Below are the code and all the weights of a small trained network. Each question names an input and a class and asks about switching units off, where a switched-off unit gives its printed mean instead of its output.

import numpy as np


def w(rows, s, z=0):
    codes = np.array(rows[::2]) - 128.0
    scale = np.full(codes.shape[1], s)
    scale[-1] = z or s
    return codes * scale


def f(y):
    return np.maximum(y, 0)


def log_softmax(a):
    a = a - a.max(-1, keepdims=True)
    return a - np.log(np.exp(a).sum(-1, keepdims=True))


def net(x, mask):
    res = np.array(x, float).reshape(1, 6) / 4 @ E
    y = f(res @ A[0][:, :-1].T + A[0][:, -1])
    res = res + np.where(mask, y, B[0][:, -1]) @ B[0][:, :-1]
    return log_softmax(res[-1] @ U[:, :-1].T + U[:, -1])


A, B = {}, {}
E = w([
[253,200,122,121,77,76],'x0',
[129,154,78,11,104,205],'x1',
[125,188,16,152,208,113],'x2',
[130,135,135,133,130,136],'x3',
[129,138,133,138,129,143],'x4',
[130,129,136,116,137,119],'x5',
],0.011)
A[0] = w([
[95,80,132,109,122,167,220],'n0',
[160,186,75,136,167,106,149],'n1',
[132,113,156,203,150,82,254],'n2',
[76,103,93,146,192,140,186],'n3',
[135,93,188,109,77,135,239],'n4',
[126,149,67,137,187,116,175],'n5',
[82,128,88,116,127,161,176],'n6',
[255,170,127,130,76,92,189],'n7',
[156,178,101,141,150,105,125],'n8',
[130,138,94,39,106,174,165],'n9',
],0.013,0.0065)
B[0] = w([
[106,63,192,84,157,172,206],'n0',
[127,150,63,147,144,122,201],'n1',
[65,82,162,254,97,52,212],'n2',
[117,161,195,166,213,128,211],'n3',
[118,80,200,83,42,160,215],'n4',
[142,204,113,171,206,119,202],'n5',
[115,160,155,92,181,165,191],'n6',
[201,157,84,119,47,65,251],'n7',
[127,115,59,142,137,106,176],'n8',
[152,193,104,30,131,218,222],'n9',
],0.0098,0.016)
U = w([
[58,2,188,166,116,133,255],'0',
[73,72,150,40,124,209,168],'1',
[84,141,154,203,209,100,158],'2',
[129,186,125,83,223,177,54],'3',
[154,97,155,146,9,53,165],'4',
[218,141,127,47,38,160,82],'5',
[145,119,33,201,128,52,64],'6',
[179,182,14,82,132,150,39],'7',
],0.0075,0.0014)

Each question gives the input, the list of numbers given to net, and the class t.
The units are the neurons (one row each of A and B). Each row of codes is followed by its name. A weight is (code - 128) times the scale printed after its matrix; where a second scale follows, it is the last column's (A, B and U).
mask holds one flag per neuron, in row order. A switched-off neuron (its flag False) gives its mean, the last column of its row in B, instead of its output. The means were averaged over made-up inputs and are rounded, as every weight is.
A unit's drop is (log p(t) with every unit on - log p(t) with that unit switched off) / (log p(t) with every unit on - log p(t) with every unit switched off).
The circuit of an input: a set's keep is (log p(t) with only the set's units on - log p(t) with every unit switched off) / (log p(t) with every unit on - log p(t) with every unit switched off). Starting from all 10 units, units are removed one at a time, each time the one whose removal leaves the highest keep (on an exact tie, the one counted first), for as long as the keep stays at least 0.8.
units of the circuit, in order: the units of the circuit, biggest drop first
unit that matters most: the unit with the biggest drop
k most important neurons: the k neurons with the biggest drops, biggest first
drop of u: that unit's drop, to one decimal
input [-4,-2,0,-7,4,6], class 0: units of the circuit, in order : n5, n9
input [6,0,1,7,-7,-1], class 6: unit that matters most : n9
input [0,-1,3,-7,7,7], class 2: 3 most important neurons : n7, n9, n5
input [0,8,3,-5,4,8], class 3: 2 most important neurons : n7, n6
input [8,7,1,-5,-7,-1], class 7: units of the circuit, in order : n4, n1
input [-8,6,1,1,-3,2], class 3: 2 most important neurons : n3, n4
input [0,8,7,5,-6,-7], class 3: 4 most important neurons : n7, n6, n5, n3
input [8,2,1,0,-4,7], class 7: 2 most important neurons : n4, n1
input [0,5,4,-8,-4,0], class 3: 2 most important neurons : n7, n6
input [4,0,-2,-2,0,-5], class 4: 2 most important neurons : n9, n6
input [3,-1,0,-2,-6,7], class 4: 2 most important neurons : n9, n5
input [-2,3,-1,-4,-7,0], class 1: 2 most important neurons : n7, n5
input [1,-1,1,6,-4,6], class 6: drop of n3 : 0.1
input [6,-1,4,-8,8,6], class 6: unit that matters most : n9
input [0,-2,-1,7,1,0], class 0: drop of n3 : -0.1
input [6,-1,8,8,2,8], class 6: drop of n9 : 0.2
